Below is a small trained network, with its code and all its weights. Each question gives an input and a class and asks what happens when units are switched off, that is, made to give their printed mean instead of their output.

import numpy as np


def w(rows, s, z=0):
    codes = np.array(rows[::2]) - 128.0
    scale = np.full(codes.shape[1], s)
    scale[-1] = z or s
    return codes * scale


def norm(h):
    return h / np.sqrt((h * h).mean(-1, keepdims=True) + 1e-5)


def f(y):
    return np.maximum(y, 0)


def log_softmax(a):
    a = a - a.max(-1, keepdims=True)
    return a - np.log(np.exp(a).sum(-1, keepdims=True))


def net(x, mask):
    res = np.array(x, float).reshape(1, 3) / 4 @ E
    u = 0
    for l in range(2):
        y = f(norm(res) @ A[l][:, :-1].T + A[l][:, -1])
        res = res + np.where(mask[u : u + 4], y, B[l][:, -1]) @ B[l][:, :-1]
        u += 4
    return log_softmax(norm(res)[-1] @ U[:, :-1].T + U[:, -1])


A, B = {}, {}
E = w([
[146,142,105,254,161,83],'x0',
[62,158,156,147,165,138],'x1',
[138,139,70,129,176,189],'x2',
],0.006)
A[0] = w([
[109,116,135,137,39,2,100],'L0N0',
[228,74,108,118,31,150,33],'L0N1',
[17,182,245,143,179,187,5],'L0N2',
[47,167,171,123,121,20,134],'L0N3',
],0.0059,0.0025)
B[0] = w([
[167,174,51,13,193,147,249],'L0N0',
[49,98,123,253,71,127,221],'L0N1',
[71,78,117,237,66,55,251],'L0N2',
[244,77,125,44,122,129,253],'L0N3',
],0.0076,0.0031)
A[1] = w([
[171,63,79,119,92,131,71],'L1N0',
[112,160,97,177,201,254,227],'L1N1',
[25,74,129,159,100,110,113],'L1N2',
[54,111,202,59,73,187,7],'L1N3',
],0.0082,0.0022)
B[1] = w([
[54,124,169,158,116,102,208],'L1N0',
[139,109,153,54,137,111,254],'L1N1',
[119,118,80,115,64,113,217],'L1N2',
[171,152,94,200,251,115,208],'L1N3',
],0.011,0.0057)
U = w([
[59,69,109,207,92,73,157],'0',
[214,163,105,187,238,104,165],'1',
[165,108,145,18,132,121,209],'2',
[116,134,91,111,97,110,121],'3',
[141,199,179,149,79,249,17],'4',
[133,241,184,131,65,236,2],'5',
[134,182,195,137,86,245,9],'6',
],0.011,0.0066)

Each question gives the input, the list of numbers given to net, and the class t.
The units are the neurons (one row each of A and B). Each row of codes is followed by its name. A weight is (code - 128) times the scale printed after its matrix; where a second scale follows, it is the last column's (A, B and U).
mask holds one flag per neuron, layer by layer. A switched-off neuron (its flag False) gives its mean, the last column of its row in B, instead of its output. The means were averaged over made-up inputs and are rounded, as every weight is.
A unit's drop is (log p(t) with every unit on - log p(t) with that unit switched off) / (log p(t) with every unit on - log p(t) with every unit switched off).
The circuit of an input: a set's keep is (log p(t) with only the set's units on - log p(t) with every unit switched off) / (log p(t) with every unit on - log p(t) with every unit switched off). Starting from all 8 units, units are removed one at a time, each time the one whose removal leaves the highest keep (on an exact tie, the one counted first), for as long as the keep stays at least 0.8.
circuit, biggest first: the units of the circuit, biggest drop first
unit that matters most: the unit with the biggest drop
k most important neurons: the k neurons with the biggest drops, biggest first
top k neurons in layer l: the k neurons of layer l with the biggest drops, biggest first
input [-6,5,-2], class 1: top 2 neurons in layer 0 : (L0N1 L0N3)
input [6,4,7], class 2: top 2 neurons in layer 1 : (L1N1 L1N3)
input [3,6,7], class 2: top 3 neurons in layer 1 : (L1N1 L1N3 L1N0)
input [-8,-7,-7], class 1: 3 most important neurons : (L1N3 L0N2 L0N1)
input [-1,-6,-4], class 0: circuit, biggest first : (L0N1)
input [7,3,-6], class 1: 2 most important neurons : (L1N1 L1N2)
input [-4,-8,8], class 0: circuit, biggest first : (L0N1 L1N0)
input [6,-7,3], class 0: circuit, biggest first : (L1N3 L1N0)
input [-6,0,-6], class 1: 3 most important neurons : (L1N3 L1N1 L1N2)
input [2,4,-8], class 2: 3 most important neurons : (L0N0 L0N3 L1N3)
input [5,5,7], class 2: circuit, biggest first : (L1N1 L1N3)
input [-7,6,-7], class 1: 2 most important neurons : (L1N3 L1N1)
input [-4,-2,1], class 1: 2 most important neurons : (L1N3 L0N2)
input [-2,5,3], class 0: most important neuron : (L0N2)
input [-6,-8,-2], class 0: circuit, biggest first : (L0N1 L1N0)
input [7,-7,5], class 0: 2 most important neurons : (L1N3 L0N0)
input [7,2,-7], class 1: 2 most important neurons : (L1N1 L1N2)
input [2,-3,-8], class 2: 2 most important neurons : (L0N0 L1N3)
input [-4,4,4], class 0: 2 most important neurons : (L0N2 L1N2)
input [5,-2,7], class 2: top 2 neurons in layer 1 : (L1N1 L1N3)
input [-6,6,5], class 0: unit that matters most : L0N2
input [3,-2,-5], class 2: 2 most important neurons : (L0N0 L1N3)
input [2,6,-8], class 2: top 2 neurons in layer 0 : (L0N3 L0N0)
input [2,2,-6], class 2: top 2 neurons in layer 0 : (L0N0 L0N3)
input [2,2,7], class 2: top 2 neurons in layer 1 : (L1N1 L1N3)
